Below are the code and all the weights of a small trained network. Each question names an input and a target symbol and asks about switching units off, where a switched-off unit gives its printed mean instead of its output.

import numpy as np


def w(rows, s, z=0):
    codes = np.array(rows[::2]) - 128.0
    scale = np.full(codes.shape[1], s)
    scale[-1] = z or s
    return codes * scale


def norm(h):
    return h / np.sqrt((h * h).mean(-1, keepdims=True) + 1e-5)


def f(y):
    return np.maximum(y, 0)


def softmax(a):
    e = np.exp(a - a.max(-1, keepdims=True))
    return e / e.sum(-1, keepdims=True)


def log_softmax(a):
    a = a - a.max(-1, keepdims=True)
    return a - np.log(np.exp(a).sum(-1, keepdims=True))


def net(x, mask):
    ids = ['αγδεζηθλξσφψω'.index(c) for c in x.split()]
    T = len(ids)
    res = E[ids] + P[:T]
    r = norm(res)
    for j in range(2):
        rows = slice(3 * j, 3 * j + 3)
        q, k, v = (r @ M[0][rows].T for M in (Q, K, V))
        z = softmax(np.where(np.tri(T) > 0, q @ k.T / 3**0.5, -1e9)) @ v
        o = O[0][rows]
        res = res + np.where(mask[j], z, o[:, -1]) @ o[:, :-1]
    y = f(norm(res) @ A[0][:, :-1].T + A[0][:, -1])
    res = res + np.where(mask[2:26], y, B[0][:, -1]) @ B[0][:, :-1]
    return log_softmax(norm(res)[-1] @ U[:, :-1].T + U[:, -1])


Q, K, V, O, A, B = {}, {}, {}, {}, {}, {}
E = w([
[97,116,141,28,128,140,136,217],'α',
[99,124,212,65,119,126,148,60],'γ',
[111,113,96,19,93,160,192,171],'δ',
[121,40,157,86,219,137,77,150],'ε',
[141,42,105,30,157,170,179,105],'ζ',
[207,55,149,128,189,180,138,23],'η',
[35,117,74,52,157,116,144,9],'θ',
[155,64,43,80,150,167,209,51],'λ',
[84,66,224,143,39,77,152,142],'ξ',
[140,33,73,138,189,120,146,168],'σ',
[189,134,177,208,110,120,54,204],'φ',
[130,174,47,173,81,103,141,204],'ψ',
[205,164,133,114,89,158,157,147],'ω',
],0.014)
P = w([
[65,148,149,191,184,204,171,158],'0',
[161,139,129,159,164,22,160,139],'1',
[157,102,101,99,125,2,98,105],'2',
[124,88,75,101,107,78,28,96],'3',
[100,58,80,141,89,146,52,102],'4',
[91,46,110,166,73,144,93,99],'5',
[105,33,154,177,20,100,107,82],'6',
],0.0094)
Q[0] = w([
[77,250,146,74,150,123,95,51],'h1',
[66,162,172,155,124,211,156,125],'h1',
[61,107,188,149,97,31,168,77],'h1',
[195,162,60,96,172,186,76,164],'h2',
[128,85,118,150,113,233,132,170],'h2',
[42,194,171,136,182,164,137,107],'h2',
],0.024)
K[0] = w([
[140,189,182,101,201,116,205,160],'h1',
[144,149,168,38,125,177,87,128],'h1',
[51,135,159,183,149,253,165,144],'h1',
[207,138,113,99,125,22,132,121],'h2',
[123,86,87,98,86,105,44,97],'h2',
[63,174,163,73,204,111,117,119],'h2',
],0.024)
V[0] = w([
[128,89,173,101,66,122,163,246],'h1',
[2,173,43,109,157,91,100,136],'h1',
[166,46,97,158,199,127,96,204],'h1',
[221,194,210,20,101,214,100,142],'h2',
[205,207,21,157,57,175,156,111],'h2',
[113,200,152,195,121,89,45,164],'h2',
],0.02)
O[0] = w([
[33,95,30,125,96,105,121,104,246],'h1',
[96,200,167,128,160,73,155,212,91],'h1',
[91,72,179,181,133,84,68,122,239],'h1',
[105,157,188,10,80,68,98,61,235],'h2',
[180,150,99,166,59,8,117,89,192],'h2',
[130,157,177,174,48,173,145,108,19],'h2',
],0.015,0.012)
A[0] = w([
[110,133,167,213,61,152,96,99,116],'n1',
[170,100,164,132,111,184,83,76,133],'n2',
[125,254,55,243,106,109,148,134,2],'n3',
[167,184,124,141,78,75,84,81,91],'n4',
[124,90,103,138,117,107,140,102,143],'n5',
[135,87,83,167,110,166,150,151,57],'n6',
[116,111,55,185,115,67,113,79,188],'n7',
[199,108,129,129,161,171,120,130,165],'n8',
[142,208,166,150,139,99,175,98,160],'n9',
[74,82,159,157,134,119,120,106,15],'n10',
[151,129,130,120,98,103,118,117,33],'n11',
[166,154,141,112,77,90,121,97,30],'n12',
[131,133,81,136,173,199,135,154,77],'n13',
[183,102,120,171,140,117,86,131,91],'n14',
[198,130,131,148,157,139,144,183,104],'n15',
[177,147,105,105,80,104,112,100,82],'n16',
[56,165,103,108,114,166,127,124,119],'n17',
[164,69,117,150,59,113,133,136,152],'n18',
[170,161,93,137,98,104,106,88,52],'n19',
[108,178,86,91,120,65,165,114,61],'n20',
[127,84,195,96,90,109,90,183,126],'n21',
[152,114,115,107,162,94,87,139,108],'n22',
[97,94,153,130,133,138,195,156,96],'n23',
[186,145,76,160,146,39,100,149,147],'n24',
],0.018,0.004)
B[0] = w([
[202,109,100,94,115,199,147,236,173],'n1',
[151,218,106,177,121,148,85,119,169],'n2',
[38,33,151,4,145,140,198,172,154],'n3',
[142,79,180,126,109,48,95,47,233],'n4',
[122,148,153,127,154,139,123,152,184],'n5',
[101,102,150,200,98,104,128,124,151],'n6',
[182,155,191,123,140,154,125,181,247],'n7',
[92,173,105,132,114,41,135,119,158],'n8',
[158,89,108,127,153,133,43,140,146],'n9',
[97,199,134,109,109,97,140,162,170],'n10',
[119,114,150,121,122,93,100,101,167],'n11',
[123,100,168,135,75,70,82,79,201],'n12',
[190,96,144,93,71,141,100,62,161],'n13',
[95,173,79,138,111,113,175,106,163],'n14',
[115,156,185,163,178,78,166,168,155],'n15',
[123,113,167,145,90,57,95,120,202],'n16',
[128,181,131,186,91,97,192,102,181],'n17',
[135,132,142,65,154,139,92,162,195],'n18',
[115,89,188,124,122,68,111,116,191],'n19',
[204,119,79,167,108,101,92,175,199],'n20',
[155,146,131,165,113,168,146,77,174],'n21',
[145,117,83,150,152,206,113,134,178],'n22',
[149,146,134,95,116,92,82,110,157],'n23',
[113,92,162,113,61,171,184,47,213],'n24',
],0.027,0.015)
U = w([
[10,193,115,97,119,94,133,160,205],'α',
[129,177,170,19,124,205,177,74,105],'γ',
[191,120,19,95,113,63,142,221,49],'δ',
[42,153,252,124,175,216,60,113,2],'ε',
[105,52,86,55,215,160,75,143,221],'ζ',
[162,222,93,171,181,148,84,88,169],'η',
[160,198,222,69,240,85,127,214,47],'θ',
[169,113,119,147,171,96,254,96,137],'λ',
[97,72,96,157,75,200,161,80,151],'ξ',
[89,80,147,236,181,98,100,194,140],'σ',
[170,165,137,128,79,209,87,219,224],'φ',
[83,31,193,59,115,145,197,214,73],'ψ',
[146,93,201,101,99,48,62,112,179],'ω',
],0.0093,0.0028)

Each question gives the input, a string of symbols that net reads in full, and the target symbol t.
The units are the heads (3 rows each of Q, K, V and O) and the neurons (one row each of A and B). Each row of codes is followed by its name. A weight is (code - 128) times the scale printed after its matrix; where a second scale follows, it is the last column's (O, A, B and U).
mask holds one flag per unit, heads first, then neurons. A switched-off unit (its flag False) gives its mean, the last column of its rows in O or B, instead of its output. The means were averaged over made-up inputs and are rounded, as every weight is.
A unit's drop is (log p(t) with every unit on - log p(t) with that unit switched off) / (log p(t) with every unit on - log p(t) with every unit switched off).
The circuit of an input: a set's keep is (log p(t) with only the set's units on - log p(t) with every unit switched off) / (log p(t) with every unit on - log p(t) with every unit switched off). Starting from the 12 units with the biggest drops (on a tie, the unit counted first), units are removed one at a time, each time the one whose removal leaves the highest keep (on an exact tie, the one counted first), for as long as the keep stays at least 0.8.
units of the circuit, in order: the units of the circuit, biggest drop first
top k neurons: the k neurons with the biggest drops, biggest first
heads that matter: for each layer, one digit per head in row order, 1 if its drop is at least 0.15 and else 0, layers parted by /
drop of u: that unit's drop, to one decimal
input ψ γ ζ α, target ζ: heads that matter => 01
input θ ζ γ α γ ω θ, target θ: heads that matter => 10
input σ α α, target σ: heads that matter => 01
input α ω φ ψ ζ η, target ψ: heads that matter => 01
input φ α θ, target φ: heads that matter => 01
input ζ ω γ, target ζ: heads that matter => 01
input α δ α, target δ: heads that matter => 10
input ψ α α θ γ φ, target φ: heads that matter => 01
input φ α α ψ φ δ, target ψ: units of the circuit, in order => (h2 n3)
input α ω γ φ φ α, target φ: units of the circuit, in order => (h2 n1)
input γ α ζ ζ α ω θ, target γ: units of the circuit, in order => (h2 h1)
input η ω η η θ, target η: heads that matter => 11
input θ σ ζ η α λ α, target λ: heads that matter => 11
input ψ ω φ ζ σ θ, target ψ: heads that matter => 01
input σ σ α α ξ, target σ: units of the circuit, in order => (h2)
input θ η η η, target η: top neuron => (n2)
input φ α ω θ α η, target θ: units of the circuit, in order => (h1 h2)
input α γ λ α α, target λ: top 2 neurons => (n24 n15)
input γ σ ξ σ η, target σ: drop of h2 => 0.8
input ω ζ α α ε, target ε: drop of n21 => 0.1
input ω α ε ω ξ α α, target ξ: drop of h2 => 1.2
input ζ α γ ζ, target ζ: drop of h2 => 0.9
